Below is a small trained network, with its code and all its weights. Each question gives an input and a class and asks what happens when units are switched off, that is, made to give their printed mean instead of their output.

import numpy as np


def w(rows, s, z=0):
    codes = np.array(rows[::2]) - 128.0
    scale = np.full(codes.shape[1], s)
    scale[-1] = z or s
    return codes * scale


def f(y):
    return np.maximum(y, 0)


def log_softmax(a):
    a = a - a.max(-1, keepdims=True)
    return a - np.log(np.exp(a).sum(-1, keepdims=True))


def net(x, mask):
    res = np.array(x, float).reshape(1, 6) / 4 @ E
    y = f(res @ A[0][:, :-1].T + A[0][:, -1])
    res = res + np.where(mask, y, B[0][:, -1]) @ B[0][:, :-1]
    return log_softmax(res[-1] @ U[:, :-1].T + U[:, -1])


A, B = {}, {}
E = w([
[135,97,63,101,31],'x0',
[141,100,150,116,120],'x1',
[129,128,132,129,128],'x2',
[118,151,110,138,133],'x3',
[167,65,85,242,177],'x4',
[248,156,166,154,65],'x5',
],0.011)
A[0] = w([
[170,126,140,156,59,97],'n0',
[136,85,112,85,64,117],'n1',
[168,88,79,210,151,2],'n2',
[123,189,252,159,219,98],'n3',
[47,100,102,131,178,90],'n4',
[186,223,207,192,104,43],'n5',
[134,228,108,93,149,249],'n6',
[123,188,172,32,71,59],'n7',
[51,38,123,89,145,41],'n8',
[130,104,138,25,155,252],'n9',
[196,114,52,53,132,84],'n10',
],0.011,0.0044)
B[0] = w([
[135,215,208,136,99,197],'n0',
[127,155,106,118,42,204],'n1',
[213,112,62,59,208,200],'n2',
[5,63,28,55,38,247],'n3',
[138,203,174,141,144,211],'n4',
[146,247,129,138,110,217],'n5',
[244,32,170,190,96,219],'n6',
[254,72,73,144,179,254],'n7',
[142,229,227,98,135,201],'n8',
[169,94,147,209,158,229],'n9',
[89,123,74,97,83,175],'n10',
],0.0068,0.01)
U = w([
[147,246,166,95,138,69],'0',
[197,85,106,137,177,12],'1',
[137,140,116,157,116,255],'2',
[92,131,63,79,59,43],'3',
[131,131,135,214,107,248],'4',
],0.014,0.0062)

Each question gives the input, the list of numbers given to net, and the class t.
The units are the neurons (one row each of A and B). Each row of codes is followed by its name. A weight is (code - 128) times the scale printed after its matrix; where a second scale follows, it is the last column's (A, B and U).
mask holds one flag per neuron, in row order. A switched-off neuron (its flag False) gives its mean, the last column of its row in B, instead of its output. The means were averaged over made-up inputs and are rounded, as every weight is.
A unit's drop is (log p(t) with every unit on - log p(t) with that unit switched off) / (log p(t) with every unit on - log p(t) with every unit switched off).
The circuit of an input: a set's keep is (log p(t) with only the set's units on - log p(t) with every unit switched off) / (log p(t) with every unit on - log p(t) with every unit switched off). Starting from all 11 units, units are removed one at a time, each time the one whose removal leaves the highest keep (on an exact tie, the one counted first), for as long as the keep stays at least 0.8.
circuit, biggest first: the units of the circuit, biggest drop first
top k neurons: the k neurons with the biggest drops, biggest first
drop when u is switched off: that unit's drop, to one decimal
input [6,-2,4,4,-6,-4], class 1: circuit, biggest first : (n7 n3)
input [-7,-4,7,-3,2,3], class 3: circuit, biggest first : (n3)
input [6,6,-1,0,-4,-8], class 0: top 2 neurons : (n8 n3)
input [0,-6,-6,0,4,-8], class 0: top 2 neurons : (n8 n4)
input [-4,7,-7,1,-5,2], class 2: top 3 neurons : (n2 n3 n5)
input [5,2,-5,-2,4,4], class 3: circuit, biggest first : (n9 n6)
input [5,-3,6,8,-2,-4], class 4: circuit, biggest first : (n3 n2)
input [5,-6,-1,-6,-4,-4], class 2: circuit, biggest first : (n3 n9)
input [0,-2,7,-2,1,-6], class 0: circuit, biggest first : (n8 n4)
input [6,8,-4,4,-8,-7], class 1: top 2 neurons : (n7 n9)
input [-5,-7,-6,0,1,-7], class 0: top 2 neurons : (n4 n8)
input [-3,-8,-8,2,-5,6], class 2: top 2 neurons : (n6 n8)
input [6,5,1,-4,1,-6], class 0: top 2 neurons : (n8 n3)
input [8,3,2,4,5,1], class 3: top 4 neurons : (n7 n9 n6 n10)
input [-3,-2,8,6,4,8], class 0: circuit, biggest first : (n5)
input [1,5,-7,4,-7,-5], class 1: circuit, biggest first : (n7 n9)
input [-4,4,6,1,-6,1], class 1: circuit, biggest first : (n7 n6)
input [-2,-5,6,-1,-7,5], class 1: top 2 neurons : (n7 n6)
input [-8,-3,7,3,7,-2], class 3: top 2 neurons : (n3 n7)
input [-8,-5,7,-3,7,-4], class 3: circuit, biggest first : (n3)
input [-1,-5,-4,-6,-3,-2], class 4: top 2 neurons : (n2 n9)
input [-1,1,1,-3,2,4], class 0: top 2 neurons : (n6 n7)
input [5,7,-2,-5,5,7], class 0: top 2 neurons : (n0 n3)
input [7,6,-4,1,-7,-4], class 1: drop when n9 is switched off : 0.3
input [-8,2,1,3,-3,3], class 3: drop when n3 is switched off : 1.0
